Moves between units:
* | gu na
Z803 | Z118 Z873
Z218 | Z760 Z284
Z807 | Z984 Z976
Z417 | Z338 Z386
Z581 | Z683 Z185
Z334 | Z886 Z287
Z831 | Z679 Z760
Z888 | Z677 Z567
Z856 | Z218 Z953
Z542 | Z627 Z334
Z584 | Z796 Z604
Z83 | Z265 Z638
Z929 | Z386 Z781
Z528 | Z304 Z965
Z461 | Z524 Z581
Z265 | Z674 Z162
Z867 | Z65 Z888
Z822 | Z417 Z328
Z188 | Z807 Z377
Z920 | Z658 Z627
Z60 | Z338 Z363
Z740 | Z418 Z268
Z873 | Z60 Z710
Z627 | Z739 Z219
Z302 | Z442 Z426
Z17 | Z926 Z120
Z735 | Z816 Z807
Z65 | Z965 Z677
Z760 | Z604 Z856
Z869 | Z418 Z112
Z477 | Z520 Z292
Z816 | Z30 Z185
Z284 | Z581 Z347
Z56 | Z679 Z292
Z645 | Z944 Z501
Z976 | Z188 Z338
Z120 | Z926 Z477
Z91 | Z77 Z944
Z426 | Z477 Z601
Z162 | Z83 Z683
Z710 | Z363 Z856
Z386 | Z822 Z948
Z77 | Z948 Z338
Z953 | Z284 Z740
Z357 | Z275 Z304
Z926 | Z17 Z520
Z442 | Z976 Z944
Z774 | Z222 Z994
Z984 | Z334 Z188
Z206 | Z129 Z994
Z140 | Z432 Z432
Z796 | Z411 Z831
Z715 | Z895 Z501
Z292 | Z268 Z816
Z287 | Z377 Z77
Z524 | Z990 Z530
Z268 | Z275 Z674
Z222 | Z118 Z917
Z658 | Z292 Z896
Z25 | Z869 Z415
Z896 | Z920 Z542
Z132 | Z984 Z926
Z990 | Z638 Z218
Z275 | Z740 Z895
Z347 | Z953 Z275
Z129 | Z328 Z929
Z281 | Z807 Z528
Z432 | Z501 Z347
Z30 | Z275 Z735
Z363 | Z129 Z917
Z543 | Z415 Z30
Z185 | Z920 Z418
Z773 | Z426 Z748
Z679 | Z683 Z920
Z923 | Z201 Z411
Z530 | Z461 Z683
Z501 | Z357 Z140
Z520 | Z120 Z658
Z590 | Z917 Z60
Z657 | Z219 Z869
Z118 | Z710 Z774
Z596 | Z923 Z796
Z201 | Z530 Z83
Z112 | Z25 Z581
Z965 | Z328 Z645
Z748 | Z601 Z896
Z567 | Z715 Z304
Z895 | Z268 Z265
Z328 | Z921 Z65
Z49 | Z528 Z921
Z418 | Z657 Z132
Z917 | Z774 Z531
Z944 | Z302 Z948
Z377 | Z748 Z129
Z601 | Z773 Z377
Z717 | Z917 Z715
Z683 | Z581 Z638
Z674 | Z895 Z83
Z338 | Z188 Z822
Z531 | Z929 Z265
Z948 | Z328 Z867
Z739 | Z83 Z30
Z781 | Z994 Z803
Z604 | Z923 Z218
Z304 | Z645 Z49
Z638 | Z30 Z292
Z677 | Z867 Z886
Z333 | Z287 Z781
Z415 | Z112 Z132
Z411 | Z596 Z584
Z921 | Z965 Z873
Z886 | Z65 Z528
Z219 | Z542 Z984
Z994 | Z929 Z590

In the rows, 27 stands for zero.

The rows follow the links: the fewer symbols apart two units are, the more alike their rows tend to be.

Named rows; a name shown again gets a slightly different row:
Z112 -> [ 18  28  32  32  26  29  26  40  43  34  40  23  27  28  23  27  39  23  20  26  10  28  25  27  30  24  45  19  22  22  26  25  29  31  28  24  25  11  24  24  30  27  34  30  24  29  29  31  32]
Z645 -> [ 36  16  26  26  20  18  23  11  21  21  41  29  37  22  27  22  22  20  35  29  29  23  31  26  40  17  23  25  36  22  36  29  30  24  24  25  32  46  24  20  24  29  22  27  26  19  28  27  23]
Z49 -> [ 37  24  31  20  24  26  22   3  24  21  36  37  34  28  35  29  24  20  33  23  26  33  21  19  35  18  20  27  36  26  35  25  29  26  27  16  29  42  19  21  24  31  25  26  27  24  27  20  29]
Z567 -> [ 37  23  31  25  20  26  23   6  18  19  31  38  35  25  33  24  24  18  30  27  28  29  23  19  37  18  21  28  42  25  35  25  29  32  23  18  30  41  20  24  22  30  26  25  26  20  25  23  29]
Z304 -> [ 37  19  29  24  19  24  23   8  22  20  37  35  38  25  32  25  24  18  33  27  26  28  25  21  39  17  22  27  40  24  35  26  30  28  24  18  31  42  21  21  23  30  25  26  27  20  26  25  27]
Z219 -> [ 19  28  24  30  33  22  27  33  44  30  43  20  24  18  22  30  36  27  25  24  16  26  29  29  29  21  40  20  12  24  29  25  28  27  29  28  26  16  25  21  35  30  28  34  19  33  35  33  31]
Z867 -> [ 35  28  29  19  31  26  23   3  28  20  34  38  30  25  36  33  24  24  31  20  25  36  20  18  29  22  18  31  29  28  34  23  27  24  27  15  28  43  20  21  27  30  24  27  26  31  30  19  30]
Z923 -> [ 36  25  32  23  31  32  27  35  29  24  26  32  16  32  30  31  21  28  32  28  23  28  26  25  25  41  25  35  30  28  26  30  18  17  26  19  24  47  31  35  21  10  25  20  40  25  28  18  27]
Z411 -> [ 36  24  33  23  31  30  27  35  30  25  28  32  19  34  30  32  23  29  33  27  22  29  27  24  27  39  25  34  30  27  25  31  18  15  26  20  24  47  32  34  20   9  24  20  41  25  27  19  25]
Z831 -> [ 35  25  33  26  30  31  28  38  30  24  24  33  16  34  28  31  23  29  31  28  23  28  27  24  26  40  26  34  30  28  25  30  17  19  27  20  25  45  31  35  21   8  24  20  41  25  27  21  26]
Z888 -> [ 36  27  30  21  29  27  23   3  25  19  33  40  30  25  36  31  25  22  31  21  25  35  21  16  31  21  21  32  33  28  33  23  27  27  25  14  28  43  20  23  26  30  25  26  26  29  29  19  31]
Z201 -> [ 32  31  28  33  29  34  30  28  20  22  17  38  13  30  32  28  23  26  22  31  31  30  19  21  19  43  21  39  30  33  28  23  15  30  25  16  23  42  27  35  24  14  26  20  31  25  25  20  30]
Z188 -> [ 22  24  18  22  33  14  27  20  36  28  40  16  26  21  22  33  27  30  34  22  30  26  34  34  29  21  24  21   6  23  32  26  26  15  30  32  31  29  27  20  36  31  20  35  22  34  35  32  22]
Z590 -> [ 15  30  24  19  20  30  23  27  13  38  13  22  29  45  25  22  23  32  21  25  35  31  24  31  22  26  22  21  32  26  20  30  32  26  27  32  29   8  24  28  24  35  30  27  29  25  19  26  21]
Z334 -> [ 25  28  22  21  37  18  26  15  40  25  43  22  26  17  28  36  31  27  32  19  23  30  28  28  29  19  27  23   9  25  33  24  27  20  29  24  28  32  24  18  36  32  23  35  21  37  37  28  29]
Z218 -> [ 32  24  31  29  23  33  28  42  24  27  24  31  19  36  27  24  23  26  29  32  24  27  26  26  27  44  29  33  36  27  25  31  17  20  25  19  25  41  29  36  18   9  28  19  40  19  23  22  26]
Z739 -> [ 21  34  19  44  27  30  31  26  24  21  21  30  19  16  28  22  33  22  16  32  31  28  20  26  20  35  31  32  19  35  31  18  22  43  28  25  24  18  22  27  33  30  30  28  12  29  28  29  35]
Z91 -> [ 28  21  18  19  32  13  25  12  28  24  39  21  28  21  25  31  22  29  37  23  34  27  32  32  29  22  18  25  13  25  34  28  25  15  27  30  31  42  27  20  32  30  17  33  25  31  34  28  21]
Z740 -> [ 22  24  28  41  14  29  27  42  26  29  29  25  30  26  20  15  33  18  19  36  21  19  29  30  33  26  41  21  35  23  28  27  28  39  25  30  26  14  26  28  24  27  33  27  22  16  23  35  30]
Z417 -> [ 21  27  18  14  32  19  23   7  26  29  34  23  26  32  27  32  21  30  32  18  35  35  26  30  24  23  17  25  13  25  32  28  27  14  29  26  31  34  22  20  33  34  20  34  25  34  33  24  22]
Z162 -> [ 26  34  21  39  23  32  30  22  13  22  10  35  19  26  31  22  26  22  16  33  36  30  18  23  19  37  23  35  29  35  29  20  22  42  27  22  24  23  23  31  27  28  29  24  19  25  22  24  32]
Z895 -> [ 27  27  23  41  15  30  29  25  10  22  13  32  29  24  25  15  25  21  19  37  36  22  25  26  27  29  25  28  38  30  29  23  27  43  24  27  26  20  24  31  24  30  29  25  20  16  19  29  28]
Z781 -> [ 15  30  22  17  21  29  23  24  16  39  14  21  29  47  26  23  22  33  23  23  37  33  24  32  21  26  21  23  27  26  21  30  32  24  28  33  29   9  23  27  25  36  29  28  29  27  21  27  20]
Z284 -> [ 26  22  30  39  13  30  27  46  24  30  28  27  24  34  21  16  28  19  23  38  22  20  29  31  33  35  39  24  37  22  28  29  22  32  24  26  26  26  28  33  20  15  31  24  31  13  20  32  26]

Each walk starts at a row. The symbols on each line, taken left to right, move it on to the next unit.
Answer with the unit's row; about right is enough.
new walk
[ 27  23  30  27  19  33  24  44  21  33  22  27  23  44  23  21  23  27  27  34  25  25  26  29  28  39  32  28  38  25  22  34  23  20  24  25  26  31  30  36  17  12  29  20  40  17  21  25  23]
gu na na na na na	[ 24  31  20  38  19  31  29  21   9  23   8  34  22  29  30  18  25  24  16  34  39  27  20  26  21  33  21  33  33  34  27  22  24  43  25  26  25  20  23  31  26  30  28  25  20  23  20  26  29]
gu na na na na na	[ 20  33  28  39  28  29  30  40  39  28  33  25  23  17  23  25  39  22  17  28  16  26  24  25  25  28  43  23  20  27  27  20  26  37  27  25  23  12  25  26  33  28  34  30  15  31  30  31  36]
new walk
[ 26  17  27  37  11  25  26  40  20  29  29  23  31  28  18  14  26  20  26  39  26  17  32  32  36  26  36  22  39  21  29  31  26  32  23  33  29  25  29  28  21  23  28  25  28  12  21  34  24]
gu na gu gu na gu gu gu gu	[ 23  30  23  30  36  20  30  28  43  26  40  19  22  12  23  32  35  28  27  23  21  25  30  29  25  22  34  23   7  26  30  23  25  25  29  31  26  23  26  20  37  31  25  35  17  37  36  32  29]
na na gu na gu na na na na	[ 36  26  29  20  29  26  22   4  27  20  38  36  32  24  34  30  25  21  32  20  25  33  22  19  34  19  23  30  32  26  36  25  30  25  26  15  29  44  21  20  26  31  24  27  25  29  30  21  29]
new walk
[ 20  33  23  45  22  28  30  32  29  25  27  30  20  18  23  20  37  20  12  33  24  23  23  27  25  28  37  27  22  29  31  19  23  47  26  26  23  15  25  27  32  31  31  29  13  25  26  32  35]
gu gu gu gu na na na	[ 20  34  27  42  25  34  30  38  30  27  27  32  18  25  25  23  36  20  14  31  21  31  18  23  22  37  40  29  25  28  30  20  19  40  26  18  23  18  21  29  29  23  34  28  19  26  25  27  37]
na gu gu na na na na na gu	[ 31  26  21  16  32  20  22   2  28  23  35  29  28  26  32  33  23  27  35  20  32  33  25  24  29  24  16  28  18  27  35  26  27  17  28  20  31  42  21  20  31  33  21  31  25  32  32  22  26]
new walk
[ 16  29  18  15  26  24  23  16  16  36  17  19  29  42  25  25  20  34  27  22  40  33  26  33  21  24  15  23  22  26  24  32  31  19  29  34  32  16  24  25  28  36  25  31  27  30  24  25  19]
gu gu na gu gu na	[ 24  27  19  14  32  20  22   4  25  29  33  25  25  33  30  32  22  30  33  17  34  36  24  30  25  24  16  28  15  25  33  28  27  15  29  24  31  34  22  21  31  33  21  33  27  34  32  22  23]
na na gu gu gu gu na na gu	[ 32  16  29  34  10  23  25  24  18  22  31  27  38  25  23  16  25  16  30  37  28  19  31  29  40  20  31  22  43  22  33  30  29  33  23  29  31  31  26  26  21  28  27  26  25  12  21  33  24]
new walk
[ 32  26  26  20  30  19  24   7  35  21  44  29  31  20  31  33  28  22  35  20  25  33  26  23  33  19  23  27  18  24  37  23  27  21  29  18  31  41  21  18  33  31  24  33  22  31  33  26  29]
gu na gu gu na na gu na	[ 22  23  14  23  34  15  29  22  29  27  30  15  27  18  22  30  23  33  36  25  36  22  37  36  25  24  19  24   8  27  29  29  27  17  28  39  30  29  30  22  33  31  19  33  25  32  33  33  20]
gu gu na na gu na gu	[ 35  26  30  18  28  25  22   3  24  22  36  36  31  27  34  31  24  23  31  19  27  35  22  19  33  19  18  29  32  26  35  25  29  24  26  15  30  44  21  21  27  32  24  27  27  28  29  19  27]
new walk
[ 32  27  29  14  27  28  21   3  21  25  32  36  34  34  35  30  22  24  32  19  29  37  19  20  30  20  18  29  34  26  32  27  31  23  26  15  31  37  19  21  25  34  26  27  29  28  27  19  27]
gu na na gu gu	[ 26  22  26  42  11  27  28  34  17  25  25  26  31  24  22  13  29  17  21  40  29  18  29  30  33  26  35  24  39  25  30  26  27  41  24  29  27  20  25  29  22  28  30  25  21  14  21  34  28]
na na gu gu gu na	[ 25  32  21  41  17  31  29  24   9  22  11  34  25  24  28  16  25  21  17  35  37  24  22  25  22  32  23  32  35  33  29  21  25  43  24  26  25  22  24  30  24  30  29  24  18  20  20  28  30]
new walk
[ 16  31  20  18  23  29  22  20  14  37  13  23  30  45  28  23  22  33  24  24  40  34  23  33  20  26  18  24  26  27  23  29  32  24  29  31  30  10  22  27  27  37  27  29  28  28  20  25  22]
na na na gu na na	[ 16  29  25  23  20  33  23  28  12  38  11  23  31  44  25  19  23  30  21  27  35  32  23  30  22  27  23  23  35  28  20  31  33  29  27  32  29   8  24  29  22  34  32  26  28  24  18  27  23]
gu gu na gu gu na gu na	[ 14  30  23  19  21  31  22  25  15  38  13  22  28  45  25  22  23  32  22  25  35  32  24  32  21  27  23  23  30  27  20  30  33  25  28  32  29   8  25  27  25  35  30  27  29  27  21  26  21]
